Below is a small trained network, with its code and all its weights. Each question gives an input and a target symbol and asks what happens when units are switched off, that is, made to give their printed mean instead of their output.

import numpy as np


def w(rows, s, z=0):
    codes = np.array(rows[::2]) - 128.0
    scale = np.full(codes.shape[1], s)
    scale[-1] = z or s
    return codes * scale


def f(y):
    return y / 2 * (1 + np.tanh(0.7978845608 * (y + 0.044715 * y**3)))


def softmax(a):
    e = np.exp(a - a.max(-1, keepdims=True))
    return e / e.sum(-1, keepdims=True)


def log_softmax(a):
    a = a - a.max(-1, keepdims=True)
    return a - np.log(np.exp(a).sum(-1, keepdims=True))


def net(x, mask):
    ids = ['αβγδεζηθλμξπστφψ'.index(c) for c in x.split()]
    T = len(ids)
    res = E[ids] + P[:T]
    u = 0
    for l in range(2):
        q, k, v = (res @ M[l].T for M in (Q, K, V))
        z = softmax(np.where(np.tri(T) > 0, q @ k.T / 4**0.5, -1e9)) @ v
        res = res + np.where(mask[u], z, O[l][:, -1]) @ O[l][:, :-1]
        u += 1
        y = f(res @ A[l][:, :-1].T + A[l][:, -1])
        res = res + np.where(mask[u : u + 4], y, B[l][:, -1]) @ B[l][:, :-1]
        u += 4
    return log_softmax(res[-1] @ U[:, :-1].T + U[:, -1])


Q, K, V, O, A, B = {}, {}, {}, {}, {}, {}
E = w([
[33,89,82],'α',
[129,185,117],'β',
[137,116,125],'γ',
[186,143,144],'δ',
[131,106,123],'ε',
[107,107,111],'ζ',
[131,119,123],'η',
[202,186,154],'θ',
[80,49,105],'λ',
[253,144,175],'μ',
[177,116,141],'ξ',
[152,144,130],'π',
[64,142,89],'σ',
[178,72,146],'τ',
[155,132,127],'φ',
[122,148,112],'ψ',
],0.0053)
P = w([
[131,119,59],'0',
[213,26,113],'1',
[126,147,75],'2',
[184,26,139],'3',
[105,165,110],'4',
[161,18,161],'5',
[78,182,150],'6',
[133,10,177],'7',
[75,155,117],'8',
],0.012)
Q[0] = w([
[97,158,152],'0.h1',
[168,93,125],'0.h1',
[67,171,117],'0.h1',
[196,3,179],'0.h1',
],0.013)
K[0] = w([
[219,42,92],'0.h1',
[66,205,199],'0.h1',
[169,42,51],'0.h1',
[55,175,253],'0.h1',
],0.0054)
V[0] = w([
[122,223,113],'0.h1',
[140,3,171],'0.h1',
[120,105,113],'0.h1',
[141,34,155],'0.h1',
],0.0056)
O[0] = w([
[197,69,10,19],'0.h1',
[52,157,252,248],'0.h1',
[105,173,143,167],'0.h1',
[70,158,253,228],'0.h1',
],0.004,0.0017)
A[0] = w([
[99,255,166,253],'0.n1',
[115,92,203,143],'0.n2',
[27,170,78,201],'0.n3',
[193,101,139,208],'0.n4',
],0.0099,0.0049)
B[0] = w([
[152,252,3,254],'0.n1',
[150,93,255,191],'0.n2',
[4,93,8,201],'0.n3',
[180,60,108,228],'0.n4',
],0.006,0.0049)
Q[1] = w([
[133,85,139],'1.h1',
[106,188,107],'1.h1',
[134,60,140],'1.h1',
[133,8,227],'1.h1',
],0.017)
K[1] = w([
[47,208,182],'1.h1',
[165,3,82],'1.h1',
[46,242,195],'1.h1',
[73,235,252],'1.h1',
],0.0055)
V[1] = w([
[2,23,142],'1.h1',
[73,168,58],'1.h1',
[4,59,112],'1.h1',
[223,109,208],'1.h1',
],0.0071)
O[1] = w([
[139,220,186,2],'1.h1',
[198,152,106,185],'1.h1',
[166,202,158,42],'1.h1',
[2,75,142,63],'1.h1',
],0.0093,0.00043)
A[1] = w([
[145,128,252,144],'1.n1',
[143,93,109,255],'1.n2',
[126,84,218,170],'1.n3',
[101,105,111,113],'1.n4',
],0.017,0.0089)
B[1] = w([
[157,142,239,188],'1.n1',
[113,172,46,247],'1.n2',
[46,6,173,183],'1.n3',
[197,173,132,181],'1.n4',
],0.013,0.012)
U = w([
[123,254,43,205],'α',
[69,129,109,251],'β',
[67,110,154,210],'γ',
[61,53,205,84],'δ',
[152,115,141,108],'ε',
[149,106,141,151],'ζ',
[174,148,106,99],'η',
[143,106,126,127],'θ',
[54,44,92,1],'λ',
[156,218,190,34],'μ',
[187,211,121,34],'ξ',
[138,115,156,122],'π',
[154,114,108,106],'σ',
[158,132,160,142],'τ',
[144,96,51,33],'φ',
[108,142,233,67],'ψ',
],0.0093,0.0088)

Each question gives the input, a string of symbols that net reads in full, and the target symbol t.
The units are the heads (4 rows each of Q, K, V and O) and the neurons (one row each of A and B). Each row of codes is followed by its name. A weight is (code - 128) times the scale printed after its matrix; where a second scale follows, it is the last column's (O, A, B and U).
mask holds one flag per unit, layer by layer, with each layer's heads first. A switched-off unit (its flag False) gives its mean, the last column of its rows in O or B, instead of its output. The means were averaged over made-up inputs and are rounded, as every weight is.
A unit's drop is (log p(t) with every unit on - log p(t) with that unit switched off) / (log p(t) with every unit on - log p(t) with every unit switched off).
The circuit of an input: a set's keep is (log p(t) with only the set's units on - log p(t) with every unit switched off) / (log p(t) with every unit on - log p(t) with every unit switched off). Starting from all 10 units, units are removed one at a time, each time the one whose removal leaves the highest keep (on an exact tie, the one counted first), for as long as the keep stays at least 0.8.
units of the circuit, in order: the units of the circuit, biggest drop first
unit that matters most: the unit with the biggest drop
k most important neurons: the k neurons with the biggest drops, biggest first
top k neurons in layer l: the k neurons of layer l with the biggest drops, biggest first
input ψ φ φ μ θ ε, target φ: unit that matters most => 1.h1
input ε τ φ γ φ τ α φ, target μ: units of the circuit, in order => 1.h1, 0.n3, 1.n1
input π θ λ μ τ α μ θ, target λ: units of the circuit, in order => 1.h1, 1.n3, 0.n1, 1.n2
input ε α θ λ, target φ: units of the circuit, in order => 1.h1, 1.n2, 0.n1, 1.n1
input ψ η τ η, target δ: 3 most important neurons => 0.n1, 1.n3, 0.n3
input α μ β η, target α: units of the circuit, in order => 1.h1, 1.n2, 1.n3
input σ τ λ τ, target ψ: units of the circuit, in order => 1.h1, 0.n1, 1.n1, 0.n3
input ξ θ τ ψ, target δ: 2 most important neurons => 0.n1, 1.n3
input μ τ τ η θ μ, target φ: units of the circuit, in order => 1.h1, 0.h1, 0.n1, 1.n2
input μ μ τ τ μ τ λ τ, target ψ: 4 most important neurons => 0.n3, 1.n1, 0.n2, 1.n3
input φ τ τ ζ, target δ: 2 most important neurons => 0.n1, 1.n3
input ζ τ ξ η τ ζ μ ψ, target λ: units of the circuit, in order => 1.h1, 1.n3, 0.n1, 1.n1
input γ λ π η θ τ, target φ: units of the circuit, in order => 1.h1, 0.h1, 1.n2, 0.n1
input α π γ ζ τ ζ τ ξ, target δ: 2 most important neurons => 1.n3, 0.n2
input θ σ λ η τ σ τ β, target δ: units of the circuit, in order => 1.n3, 0.n1
input μ θ θ τ, target φ: units of the circuit, in order => 1.h1, 1.n2, 0.n1, 1.n1
input η ε π σ ψ τ μ τ, target λ: unit that matters most => 1.h1
input γ γ α β τ τ β θ, target α: 2 most important neurons => 0.n1, 1.n2
input π σ λ θ β β α ζ, target μ: 3 most important neurons => 0.n3, 1.n1, 0.n2
input ψ σ α γ, target μ: units of the circuit, in order => 1.h1, 0.n3, 1.n1, 0.n1
input ζ λ τ ε, target δ: units of the circuit, in order => 0.n1, 1.n3
input τ τ τ ζ ψ ζ τ σ, target δ: top neuron in layer 0 => 0.n2
input τ μ γ μ ζ λ τ σ, target δ: 2 most important neurons => 1.n3, 0.n2
input τ μ α θ σ λ, target ξ: units of the circuit, in order => 1.h1, 0.n3
input ψ τ δ α σ δ, target ξ: units of the circuit, in order => 1.h1, 0.n3, 0.h1
input τ μ ξ μ β α α μ, target μ: top 2 neurons in layer 0 => 0.n3, 0.n2
input τ α τ θ μ σ, target λ: top 3 neurons in layer 1 => 1.n3, 1.n2, 1.n1
input τ π τ θ μ γ, target λ: top 3 neurons in layer 1 => 1.n3, 1.n2, 1.n1
